Each row has a hidden stage along a path, written after it and counted from one end. A new block has a new path.
[ 101   33  150   63   98 -144  -58  120 -434  -16  104  275   70  -48
 -269  -14 -253  -93 -144  271  128  158  -77   -3  260 -267  295    4
   31  415   83  181  236   40 -120 -167   14 -102  -78]  15
[ -93  206   18   80 -113 -176 -163  -70 -146  -87 -214  -77  374  -85
 -313 -212  -76  -14   17  -80  -11  594  260  134 -109  -35 -130  173
 -110  -17  123   56   33  136  200  472   20 -220  -31]  15
[ 114   55 -183  -11   28 -121   89 -121  147 -150  302  115   34  249
  346  149  -94  -95 -172    1 -246  135  -97  208  179  391 -176  -55
  -30  -56   27  147 -128   13 -248 -385  203   91  206]  27
[ 190 -333  -50  -99  -86   91  252  -12  179  -80  274  148  -48  173
  135  282    3 -284  170   41  -59 -225 -232  -41   44  272  -80 -181
 -413 -206 -130   44 -128 -198 -333 -395  122  133  189]  7
[-160  -85 -130 -383  -87  129 -138    3   33  319  -81  357   12   89
   -3 -133 -111   57 -239  -77  427  132  153   -3 -235  -96   18  345
  -58  -97  126 -214  -57  129   14  356 -191 -263 -176]  11
[-139   62  -98 -372  -50   71 -190   -2   45  250 -140  350   92  117
  -35 -181 -101   79 -266  -27  347  227  206   57 -201  -70   -4  389
  -28  -80  167 -147  -41  181   25  388 -189 -315 -132]  13
[-122  128   25  144 -126 -189 -127  -55 -211  -19 -153  -64  339 -149
 -320 -196  -95  -50   32  -93    8  601  237   56  -71  -47  -29   -5
 -114   56  151   55   68   88  142  432   38 -236  -75]  14
[ 201 -333  162    5  275  116  -56  200  116   68 -199  -49 -103    8
  228  146  -47 -182  -17   31  238 -310 -163  -21  -25  173  -97   92
 -107  -87 -157 -130 -404 -205   21 -148 -191  240 -179]  6
[ -41 -230 -215 -322  -55  110   -3  -28    2  213  -39  128    5   58
  -48  -48  -90   14 -122  -56  407  -82   81   45 -265 -101  -84  423
 -150 -201  -99 -283  -62   31  129  276 -221  -92 -218]  8
[ 158   79  155  -44  286 -120 -170   47  136   -2  -29  235  -72  137
  494  -43 -216 -134 -288  -21    0  178 -168  147  279  268  -52  -17
   72  128  105  111 -386  -37 -310 -278  218  107  118]  25
[  24  -60  247  -99  276  124 -282  246  188  263 -282  319  -99   80
  339   -5  -63  -67 -274   32  284    7  -17  -74   36  200   80  -20
  107  101  235  -36 -388  -19 -139  -13 -218  -70 -177]  12
[  64 -263  266 -143  105  141  -49  162  155   98    1  391 -113   50
  279   86 -142 -302  -49  -26  152  -38 -245 -137  103  173   67 -208
 -250    0   77   77 -347 -140 -432 -266  101   55  113]  10
[ 193  137  222  -18  330 -110 -256   99  163   31 -153  215  -72  148
  502  -58 -182  -90 -299   -3   31  177 -132  153  281  279  -60    6
  150  168  164  106 -420  -39 -243 -227  169   99   78]  24
[  86   80  -14   82   46 -233  -71  -15 -498   36  216  184   -6  -36
 -114  -68 -335   14 -262   98  145  265  -93  125  294 -288  191   87
  220  479   69  117  228   62  -31 -168  197   18  -76]  24
[  62  348  -23  196   10 -347 -166 -114 -168 -183 -240 -265  407  -59
 -263 -221  -63   41   12  -14 -133  602  275  268   10   35 -179  207
   -9   41   71   68   35  111  280  422   74 -150  -50]  19
[  25   78  164   19 -202  149 -109  113 -158  -79   64  314   97  197
 -222  195  -33  -35  -12  140    8  123  -39   26   46  -32  -50   76
   56  161  232  264  155   90   17 -232    9   18  168]  14
[ 207 -297 -110 -125  194   75    8  100   99  197 -144  -96 -112   86
  125  114   16  -30  -51   72  332 -381  -23   44 -143   97  -90  291
  -67 -145 -193 -299 -219 -162  171   32 -306  107 -303]  4
[  50 -329 -145  270  -96 -233  228  -89 -419  -45  137 -345  188 -310
 -416   -1 -137 -192  246  -55   76  160    9  -30  -31 -176   52 -135
 -319   39 -262 -100  175 -169  153  179   47   39 -228]  6
[ 249  180   38  182  285 -419  -29   42 -430  -82   58   15  131  -82
 -200 -106 -253  -50 -162  323   -7  225    2  136  379 -169  296   -4
   82  454   -9  139  220   11  -78  -91   38 -132 -180]  18
[ -31 -237 -127   61 -409  -22   91 -145 -240   -4  -35 -310  229 -146
 -499  -18  -20 -104  357 -236  157  235   97   45 -324 -185 -268  200
 -343 -212 -171 -161  125 -121  374  423  108   67  -16]  2
[ -59  -31   76  -30 -368  258  -41   66  -22    5  155  357   51  241
 -151  272   57  -46   50   23   -2  112  -33  -52  -58   85  -99  -67
  -24   35  282  222  131   58  -44 -224   39   10  215]  12
[ 243  177   28  207  300 -446  -24   35 -415  -83   40  -17  152 -110
 -197 -122 -244  -51 -154  312  -18  252   25  133  379 -148  301  -41
   69  442   -8  129  210    4  -77  -54   32 -152 -208]  18
[-181 -194 -118 -122 -347   80   -3 -119 -182   33  -60  -50  234 -111
 -382 -115 -106  -60  133 -252  260  295  138   41 -359 -213 -234  343
 -299 -239  -91 -155   41   51  276  473    6  -45  -47]  8
[  86  -62  357 -116  242   79 -188  220  202   83 -139  435  -70   99
  345   17 -133 -246 -162   58  106   63 -170  -88  182  236  102 -179
 -117   80  193  141 -389  -74 -429 -233   36  -35   89]  13
[-109  -71  -12  169  -72 -229    5  -23 -359  136   66   48  180 -247
 -292 -137 -182 -112   -7  -38  101  467  111 -101   79 -150  256 -288
 -123  258  116   27  176  -11  -76  253   63 -254 -190]  12
[  71 -260  109 -173  -31  125   82   67  189   62  174  405  -92  140
  233  165  -88 -286   11   -3   44  -55 -226 -118   98  230   55 -267
 -327  -70   69   91 -207 -132 -497 -337  151    2  191]  10
[ 128  100   32  195  225 -385  -11   40 -397  -11   48   31  164 -163
 -225 -124 -228  -89 -122  241   15  308   44   43  302 -141  333 -152
   -7  399   39  113  199    2 -117   20    7 -215 -213]  16
[ 113 -335   34  -30 -430  213  114   47 -388  107  255  155 -123   85
 -436  286  -77 -104  240   22  289 -204 -231  -67  -69 -350  -16  115
 -107  153  -52   14  329 -176  135 -248  160  238  111]  1
[ -35 -122  -24  -63 -385  256   65   11  106   22  239  330   16  272
  -43  318   98  -89  101  -16  -56   39  -58  -68  -66  213 -118 -169
 -133  -80  223  171   76   -5 -151 -272   76   10  235]  11
[-135  163  -29 -237 -120   -5 -205  -43  -24   55 -210  186  252   62
 -194 -223 -100   48 -132  -67  199  428  241  127 -210  -83 -124  414
  -93 -114  142  -55  -18  201  136  472  -79 -267  -28]  14
[ -88   -2    1  187  -45 -254  -18  -24 -338   88   28   17  213 -227
 -289 -150 -169 -104  -11  -17   55  497  134  -65   90 -120  229 -255
 -108  248  132   53  165    6  -56  267   58 -263 -182]  13
[ 218 -292 -141   -6 -354  187  271  -43   99 -116  283  -22   -2  278
 -128  436  163 -153  339   45 -107 -293 -154   26 -105  224 -264  -37
 -307 -246 -121   44   89 -198    7 -373   91  237  234]  3
[ 242  310   12   81  -65  -24  -65   11  147 -251   27   81  174  391
   10  242  139   31   11  232 -310   97   42  234  125  351 -233   93
   79   -3  190  281   47   69   27 -309   32   31  244]  18
[ 238  169   43  190  292 -421  -26   44 -429  -85   56   12  140  -97
 -210 -114 -249  -54 -160  323   -4  233    7  129  376 -173  302  -17
   72  448   -7  140  219    7  -81  -85   33 -137 -185]  18
[-242 -131  -84 -206 -352  114  -74  -89 -142  121  -67  134  198  -61
 -316 -154 -120  -36   29 -250  308  372  160    8 -342 -207 -159  312
 -242 -184   51 -128   36  111  176  487    3 -151  -31]  10
[ 223  289  100  101  -60  -25 -140   55 -131 -229   -2  108  141  276
 -152  165   -7   62  -42  227 -129  127   -5  231  157   54 -161  243
  183  185  160  276  140   96  140 -267   54   99  170]  19
[ 144 -297 -101  -97 -185  130  245  -33  181  -59  308  176  -32  213
   90  317   47 -236  172   22  -85 -177 -183  -36    3  291 -102 -189
 -367 -210  -68   58  -53 -157 -295 -379  107  100  208]  8
[  71 -258  258  -59  226  162 -157  228  139  173 -193  215 -130   14
  296   73  -90 -183 -120  -26  278 -122 -151  -99   20  167   10  -44
  -60   18   61  -54 -414 -131 -148 -124 -122  105 -116]  9
[-156  135 -184  173 -120 -276 -100 -217 -285 -124  -24 -276  340 -166
 -181 -241 -221   25  -99 -269  -21  678  211  258  -93  -58 -268  251
   13  -20  -20  -14    2  142  315  420  172  -13  -61]  27
[  59 -300   22   49 -361  254  121   43 -233 -113  224   77   26  108
 -336  342  -12 -123  218   23   88 -156 -171  -25 -113 -113 -177  110
 -158  -27  -64  107  181  -67  146 -295   33  270  132]  7
[ -35 -240 -154  -76 -376   51   79 -143 -185  -19  -51 -231  216  -77
 -470  -34  -41  -72  291 -213  228  138   97   87 -384 -213 -310  403
 -360 -296 -221 -202   88  -62  385  428   33   65  -14]  3

Each row has a hidden stage along a path, written after it and counted from one end. A new block has a new path.
[-164  -37  139   40 -106  -30   16   20   40   98 -176   26 -289 -260
  -19 -178 -218  508   50 -332 -191   89   55 -194  236  -25  -98  -67
   74 -421  149   87  119 -136  294    6  264   13  -26]  13
[  52   67 -168  202 -179   65  -69   48   61    2  -77  196  -90  -34
  -36  -63  -85  206   37  -91  -62   78   -5   12  105   55   17   68
  -70  -64  113    7  113  -66  130  -78   61  211  -10]  6
[  62   15  151   23   10   21  -52  202   20  375  122 -288 -140  147
  -77 -163 -154 -166    0 -225  153 -198  182  199 -105   11  -69 -216
  309   37  276  157   -1  -21   79 -143  210 -284 -205]  14
[-152    6  170   71  -70  -21  -20   38  106   94 -193 -111 -292 -272
   53 -228 -245  494   58 -298 -200   96   52 -174  318  -12 -144 -109
  195 -424  115   53   22  -49  344  -65  191   32  -72]  15
[ -30  -67    0  -53 -125   -9   59   64  -89  164   12  145 -162   -5
 -194  -34  -80  115   -1 -223  -92  -10   89    4  -38   24   20  -13
  -71 -105  165  138  247 -203    2   43  368 -143  -63]  11
[  43  -76 -129   80 -148  -54   75   47  -19   37  -67   92 -159   -7
  -70  -75  -84  125  115    2   53  116  127   67   65   74  -88 -145
  -48  -22   -3  165  203 -104   15  -82  197   61  -84]  15
[  56  132   82   98  269   69   19   87  -56  173  139 -382   78   51
  365 -170   22 -314   11  518  456 -125  -25  273   -7  -83 -189 -249
  240  189 -190  -85 -192  350  174 -206 -254   26   54]  20
[ 120  146 -197  165 -202   32    4   54   28  -51  -12  196   78   23
  -19  103   48   40   -2   83  -32  131  -77   44    8   81   36  112
 -192   53  -19    4  111    2  -55  -70  -23  234   95]  3
[-100  144   50  190 -130   89 -137   36  179   50 -194   27 -178 -232
   62 -187 -199  483  -27 -323 -301   71  -77 -183  317    5  -26  124
  118 -376  180  -85  -28  -10  373  -73   65  178  -15]  6
[  -8  -61  -47   91 -139  -48   48   50    6   25 -101   65 -202  -93
  -43 -101 -141  260  117  -95    6  126  109   -4  127   47  -97 -154
   10 -150   51  136  157 -116  114  -66  180   73  -62]  15
[  45  145  -23  -16 -130   66  -20  103  -37   66   97  136   53   28
 -144  132   30   -5  -95 -165 -241   15 -110    4  -25   37  116  186
  -79  -20  130  -41  116  -77  -76   41  175  -36   28]  4
[ 141  116  -54  198  -37  137 -166  168   78  306  114 -132  -21  217
  -27 -161  -87 -224  -28  -85  170 -209   71  236 -113   24   12  -11
  200  175  264   43  -35   67  110 -188   14  -34 -131]  6
[  -1  -14   25  195  138  182 -175   68  -44  419  164 -195  -81  138
   74 -324  -83 -227   58   53  334 -328   35  172 -132 -154  -57   -9
  240  183  219   73  -26  191  291 -109    0   41  -32]  6
[  78   16   13  187   21  117 -146  143   58  423   85 -210 -123  193
    2 -298 -148 -193    7  -96  290 -282  160  235 -129  -29  -56 -112
  259  133  286  129  -11   66  209 -193   85 -105 -162]  9
[  82   97  135   27   98   42  -48  194   27  244  142 -354  -56  107
   69 -136 -104 -213  -14   -4  149 -130   84  232    3   13  -99 -227
  351   76  108   10 -113  111   92 -184   41 -197 -166]  18
[  37   63  -88   35 -135   76  -38   76  -27  104   47  163  -38   44
 -155   12  -19   36  -50 -169 -181  -16  -39   30    0   45   90  147
  -60   -9  156    6  157 -108   -2   11  220  -15  -40]  6
[  88  112 -165  103 -161   50    0   49  -27    1   38  193   67   40
  -67   95   57   -7  -12   49  -66   74  -88   40  -25   47   58  139
 -175   71   15   10  139  -15  -65  -22   57  156   82]  4
[  80  -74  -43   -8  -74   31   21  143 -172  183  190  146  -89  145
 -218   32  -49 -125   50 -142  158 -104  114  177 -219  -10   70  -87
  -35  106  270  128  215 -202  -71   32  266 -155  -55]  10
[  77  -68    3  -80  -12  -21   83  147 -199   58  221   35  -69   91
 -152   93  -20 -144   93  -13  115    2   80  180 -115    1    6 -179
   40  113  105   93  160 -132 -123   20  219 -153  -58]  16
[ 113  176 -187  249 -216   40  -46   61  114  -61  -87  149   31  -21
   42   29  -22  144   16   35  -25  141  -62   27   91   88    1   75
 -113  -21   17  -13   45   22   54 -132  -86  298   64]  4
[  22  251  -60  218 -177  -11   15    4  141 -123 -170   63   72 -200
  191   63   -1  307  -12  110  -94  242 -160 -125  205   46  -71   84
 -140 -196 -132  -61  -31  125  116 -107 -171  375  219]  1
[ 136  216 -189  170 -243   -2   30   61   70 -109  -57  183  121  -12
   18  168   62   79  -25   92  -70  199 -102   23   44  117   29   99
 -221    9  -69  -13   78   13  -95  -91  -69  258  129]  2
[  25  -45   11 -134   -2  -21  105   98 -181   51  158   31  -65   31
 -130   72    5  -83   39   10  -40   35   27  104  -27   12   -1  -95
   11   45    8   52  175 -103 -109   45  264 -158  -58]  17
[  44  -89 -208  119 -196  -16   60   12  -40   66  -87  250 -154   20
 -118  -82  -72  144   87  -19   80   73  128   60   -8   68  -25  -49
 -178   -4   61  175  278 -165   23  -48  227   98  -43]  10
[  83   45  135   22   29   23  -48  205   24  291  134 -301 -111  134
  -38 -128 -136 -176    4 -150  127 -144  144  212  -47   26  -73 -224
  329   54  206   93  -37   15   65 -160  146 -245 -202]  16
[ -27 -108  -24  -38 -100  -35   89   31  -85  177  -18   68 -175    3
 -143  -88  -67   78   47 -103  -36    9  110   14   -7   24  -51  -63
  -46  -55   57  192  251 -133    3    6  351 -105  -81]  14
[ 115  225 -137  234 -216   20  -31   80  119 -100  -77  122   70  -55
   68   97  -12  164    0   32  -30  180  -92    7   97   89    0   57
 -113  -63    8  -38    2   33   36 -125 -134  299  117]  3
[  47   73   39 -140   57  -13  122  114 -155  -15  164  -28   36   12
  -16  133   56 -133  -31  140  -45   67  -47  134   12   30   -6  -93
   18   46  -93  -70   70  -17 -123    7  134 -156   -6]  19
[  63   -8 -132   13 -123  -55  111   56  -47  -89  -29  121  -88  -33
  -49   40  -27  108   76   79  -55  195   49   70  120  101  -55 -115
  -72  -20  -92   54  171  -93  -56  -57  157   51  -59]  17
[  53  115   21 -128   23  -24  130  103 -106  -47  101  -24   48  -11
   13  134   60  -90  -66  152 -104  109  -59  111   67   69  -14  -73
   -3   12 -140  -91   55  -10 -122  -19  114 -134  -14]  19
[  71   -4 -171   49  -91  -45  118   26  -42  -97  -46   98  -65  -27
   17    4   -3   65   81  212   14  192   33   92  131   96  -86 -117
  -86   31 -179   42  152  -25  -39  -85   87  111  -35]  18
[ -99  174   45  209 -129   88 -134   23  194   28 -202   14 -142 -249
  103 -168 -173  481  -30 -265 -298   97 -106 -198  329    5  -42  138
   97 -370  129  -95  -47   38  372  -82    9  235   26]  5
[ 142  288   71  107  202   45   33  149   44  114   93 -406  174   84
  390  -60   45 -347  -99  514  394  -61  -34  326    2   24 -167 -260
  215  174 -213 -156 -267  348   83 -283 -331  -26   36]  21
[  25  -79   22  -96 -102  -40   86  121 -137  150  111   77 -128   64
 -224   45  -59  -16   31 -194  -21   -8  118   91 -102   34   20 -106
  -16  -12  167  158  234 -212 -106   35  364 -217  -93]  14
[  37   92  -29  -64    4  -24  127   58  -73  -68   27   -2   17  -51
   60   72   43   -7  -28  204  -80  146  -54   83  125   69  -54  -74
  -28  -12 -191  -74   65   22  -58  -47   81  -30   -5]  19
[ 104  246   61  222   32   79  -89  115   86  225   94 -284  141   76
  221  -64   11 -213  -29  195  286 -114  -77  141  -86  -47  -86  -35
  138  124   24    2 -166  296  114 -199 -240  144  127]  1
[  83  225   -3   12 -133   25   24  103   -2   34   83   53  150   24
  -40  201   83  -56 -109  -21 -152   66 -140   16  -48   50   69  144
 -111    1   15  -40   46   21 -132  -10   47   20  117]  2
[ 174  289 -161  122  -46  -57  164   71   66 -265 -103    1  172  -60
  314  151   89   -3  -64  533  148  299  -75  190  177  169 -119 -183
 -142   33 -382 -177  -85  145  -63 -230 -287  204  111]  21

Each row has a hidden stage along a path, written after it and counted from one end. A new block has a new path.
[  71  106  -72 -301 -312  145 -363   87   53  138  314 -535  -48  -35
   89 -159  -34  227   15  255  148 -371   62  -10   25   68  205 -292
   35  387   76 -390 -198   -4   90   77   25  138   90]  9
[ 117   41 -257   77   74   41 -223  237  148  -71  200 -490  293  112
  -69  -72 -162 -202 -217   10  -77 -260 -231   13   10  307  400 -162
  192  222  106  -44   60 -232  318    9  436  -80 -317]  6
[ 275 -171  -90   -8 -159   52 -265  147  173 -320  -90 -441   52   64
  100 -101  192 -125  -22  243 -300  -18  -91  144  -54  431  298 -203
  117  -11  -34   17  124 -326  272  221  251   77   37]  10
[ 228 -135  308 -160  150  -74  -21   18  171 -175   18   41  -22 -153
   70  -36  213 -115  205 -214 -314  105   92  186   18  132 -168  445
 -198  -60 -250  220  272 -141   28   88  334 -110  114]  13
[ 251  -23  -53 -166  -73   19 -388  219  163  -56  162 -497  -16   -5
   36 -119   99   59   31   89 -174 -207 -117   -6  -30  384  231 -191
  107  202   15 -201  -49 -188  380  297  349   -2    2]  9
[  22 -305    7  275  -44 -154  446  -96 -138 -114 -272  328  183   63
 -170  176   70 -389  190   31  -93  349  235  242   35  -32 -143  102
  -96 -458 -193  296  156  -49 -233 -231 -398 -126  133]  15
[  15 -304 -216   97 -218 -130  298 -225 -236  -59    7  -14  122   96
  -60  133  127 -187  242  246  -68  333  221   78 -166  210  118 -536
  157 -268   54  -58 -169   31 -278  -13 -566  206  229]  24
[ 258 -215 -102   -2  -89  -71 -117   91   -7 -261    9 -302   25   39
    4  -21  239  -99   97  164 -313  131  -54  110  -97  374  184 -240
  122  -88  -77  -13   60 -206  159  244   84   90  112]  24
[ 167  -45  113 -278   45  212   36  207   10 -522  176   77   51  -46
  160  -43  -13 -194 -120   26 -405   -4 -114  199   18   -9 -105  327
 -223  270 -273  348  305   39  -35  -17  198  -87   12]  4
[  39  101 -220   20 -134  -45 -155  -37  173  161  741 -494   30  -68
  101 -283 -237  156 -222  -21  311 -454  -74  140  171  105  348 -250
 -149  385  185 -268 -130  142   49 -389   93  -69 -227]  1
[ 122  -38 -255  179  -92  173  157  313   -4  -35  428  -18  -28   47
 -246   27 -212 -219 -130  -10   95 -104 -143  132  208   12  -38 -173
  -72  104   60  -41  -91   93  105 -161 -121 -294 -148]  6
[ 239   53  154 -300 -122  180 -321  273   75 -128  221 -310 -186 -133
  -10 -148  137   93   57   50 -141 -201  -41  138  100  -63  -79  253
 -109  301 -226  -78  127 -115  175  172  312   -8  132]  22
[ 296 -167   46 -146   -8  251   55  214  175 -491   13   89   98   26
  130  -16  -98 -321 -131   90 -405  -33 -119  140  -27  300  111  -25
  -21  182  -45  306   83  -35  266   86  146 -200  -40]  5
[ 189 -208 -160   51    8  -72  -52   66   39 -109  -29 -269  167   99
 -105   25   69 -244   99   70 -258   96  -57   -3 -153  445  298 -356
  302  -66   75  -33  -81 -203  252  219   95   30   -1]  9
[ 133   15   45  -21   -9  142   -9  274  -55   18  248 -103 -108  -89
 -349  -39    9 -148   75 -116   -5  -56  -31  167  154 -275 -158  308
  -18  139 -209  -13  104  -85   67  -46  139 -123   41]  22
[ -62 -221 -108   12   62   48  584 -109 -263 -156  111  426  246   69
 -176  220 -175 -467  114  -31 -155  335  133   71 -124  -57  -80 -142
   85  -67  -23  258  -70  211 -334 -197 -472  -34   57]  5
[ 180 -193   29  -88   54 -139  -82  -25   52  -97 -156 -188  185   35
   -1   32  145 -165  200   30 -305  106   64   -9 -186  399  206 -145
  210  -87  -33   19   -4 -204  190  256  158   53   86]  22
[ -24 -295 -250  108 -125   41  505  -71 -279 -201  -52  291  237  173
 -147  233 -119 -434   97  210 -151  341  121   54 -145  116   48 -457
  167 -185   44  161 -160  146 -231  -95 -634   10  106]  6
[ 150 -150 -123  318 -116    8  150  374 -134  -24  -43   76  -53   74
 -455  102    8 -276   63   46    5   69  -50  187  216 -119 -179   60
  -23 -226 -210   40   38  -73  202  -54 -210 -320   41]  20
[  16   90  141 -115   -3 -164 -186  364 -271  120  -70  -81  -13  -31
 -291   54  129  105  192   -5  -29 -115   31   42  145 -325 -334  475
 -167   -3 -496  -81  184   -9  126  103   50 -177  167]  18
[  84  119 -146 -142 -278    4 -371   32   90  274  503 -647  -77  -73
   63 -195    7  308   14  145  294 -389   56   30  101  110  224 -318
  -37  293  139 -487 -187  -28   52  -16   92  114    7]  24
[ -85 -207  -19  171  -16 -448  262 -189 -183  257 -255  180  289   86
  -93  220   41  -89  328   25   65  186  322  -15  -50  175  -70 -166
  -55 -456  -83  -37 -108   80 -126  -83 -452 -131  135]  16
[ 221 -161  168   81   53 -136  -62   66  242  -30 -308  -32  209    4
  -12  -15   -7 -198   80  -42 -146 -112   95  108   36  284  150  142
   -3 -148  -84  143   87 -212  371   20  221 -270  -32]  16
[  83  -53  -26  256 -124 -165   70  347 -149  134   -5  101  -82   17
 -326  101   39  -22  113   14  135  -48   41  164  303 -167 -347  203
 -295 -270 -307  -54   64   55  136 -102 -247 -415   77]  17
[ 110   71  -26  -58 -259 -207 -545  277   67  134 -258 -533  133   90
   97  -75   76  290   13  339   73 -444   27  -29  109  254  183 -110
  -92    5 -154 -300   -9 -169  453  192  136 -137   45]  18
[ -16  106   24 -216 -379  -70 -244  255 -246  205  105 -182 -180  -31
  -29   18  115  386  181  305  206 -243  160   23  193 -215 -320    6
 -327   56 -295 -366  -83  186  -28   79 -354  -82  299]  20
[ -38 -235  -96  -88   18 -122  414 -269  -99 -138   66  283  323   85
  189  182 -127 -249  124   66 -176  233  197  -14 -207  348   84 -404
  -12  -98  114  156 -158  245 -282  -89 -433   -1   52]  4
[ 138 -146 -120   89  137  228  209  321 -205 -363    1   24  143   81
 -479   73  -34 -590  -33  -53 -369  234 -201  169  -53 -193   32  214
  323   80 -243  319  226 -214   98   13  135  -25  -36]  7
[ -20 -223  134 -186   -2 -123  333 -185 -284   45 -113  305  107  -23
 -147  195   93 -188  425   -2 -172  336  316  -10 -191  -50 -180  -50
   96 -159 -157   54 -124  135 -256   76 -439   85  331]  21
[  24  -79 -171 -149  -58    0  -78  -29  -23 -145  -61 -286  361  142
  119   27  -85 -165  -26  232 -189  -59   16  -63 -212  346  383 -382
  243  134   86  -11  -68  -88   67   99   13  147  -37]  6
[ 143  -59  -31 -162 -228 -148 -363   21  129   96 -108 -436  115   50
  209  -44   93  197  130  279  -25 -238  119  -70  -65  474  260 -392
   34   14   65 -294 -174 -112  281  258   29   26  109]  21
[ -52 -185  -50  -15 -120 -241  213  -51 -333  111  -93  134   78   62
 -153  212  138  -47  356  136  -41  258  242  -15  -77   40 -197 -201
  -15 -295 -165  -97 -126  129 -207   84 -523   18  288]  21
[  80 -331 -133  118   78   56  568   97 -334 -299  -35  446  123  109
 -388  265  -13 -578  187  -21 -362  509    9   99 -139  -10 -157 -117
  209 -216 -154  318  -20   79 -126   25 -435  -89  137]  7
[  94  -40 -146  203 -131 -237 -133  187   42  353   45 -232   65   67
 -193   45  -52   71  120   49  225 -223   53  -38  144  260   69 -299
  -12 -155   61 -325 -237  -18  340   45 -113 -295  -34]  20
[ 120   81  151  -30   80  -40 -243   69  265   91  133 -362  111 -117
   -5 -167   15  -28  -11 -173   51 -271   38  178  153  -16   92  427
 -131  131 -116   11  264 -261  111 -144  533  -93 -128]  14
[ -10   18 -153 -162 -285   10 -174 -102 -129  121  286 -502   46  -16
   15 -110   57  145   78  260  157 -148  142   53  -47  -29  241 -316
   98  205   35 -318 -120  -32 -169  -52 -135  305  134]  24
[  21 -276  -85   45   23  -91  527 -197 -226 -268  310  317   88   -9
  -60   37  -50 -316   78  -47 -194  325   72  220  -77  -23  -30  -98
  -73  -62 -108  271    4  275 -326 -314 -461  -12  108]  1
[  -9 -253 -284  280   70 -160  464  -78 -202 -306  276  142  197   98
  -96   72  -34 -385  -61  -27 -182  331  -62  243  -15   98   41 -125
  -73 -200  -89  293  154  110 -289 -328 -306  -49  -72]  2
[  82  -69   55  157   97  -15  166  375 -253   13  -80  172    8    2
 -583  116   11 -322  148 -150  -89  105  -30  152  152 -392 -301  463
   33 -115 -402  144  173  -81  144  -43  -26 -279   71]  19
[ 233  -51   46  -35  247   56   55  224  177 -337  435   13   37  -85
   19  -99  -76 -237 -159 -282 -299  -54 -231  213  108  148  -28  335
 -208  207 -146  297  263    8  155 -110  431 -287 -207]  3
[   1   38   41  -79   -2  -20 -114  238 -225   37  -85 -183  100    8
 -318   23   69 -104  124   33  -64  -46   25   72   38 -301  -88  335
   78   62 -346  -14  173 -142   51   30   96    8  104]  20
[  82  -75   11 -241  -36 -120 -216 -100   32   13   60 -389  129  -15
  115  -49  159   40  193   79 -171   -7  101  -29 -176  308  211 -184
  136   78   -4 -149  -31 -140   19  204  156  217  118]  10
[ -16  160   43 -126 -244 -185 -345  -27  158  335  310 -459  -33 -105
  253 -136   65  429   67   95  359 -403  206   81  225   66  -44   34
 -428   74  -28 -374   16   25 -106 -142   72  -40   30]  14
[  52   37  122 -175  -51 -259 -401  125   -5  150 -338 -347  248   43
   41  -17   70  153  144  160  -58 -288  113  -80  -38  166  153   78
   36   17 -212 -161   23 -156  345  201  189  -58   86]  18
[  29   52  160  -30   13 -187  -61  320 -234  122   -7   61  -62  -66
 -273   75  125   76  199  -78    6  -52   65  108  212 -329 -439  525
 -301  -98 -487  -21  202   49   43    2  -22 -267  157]  17
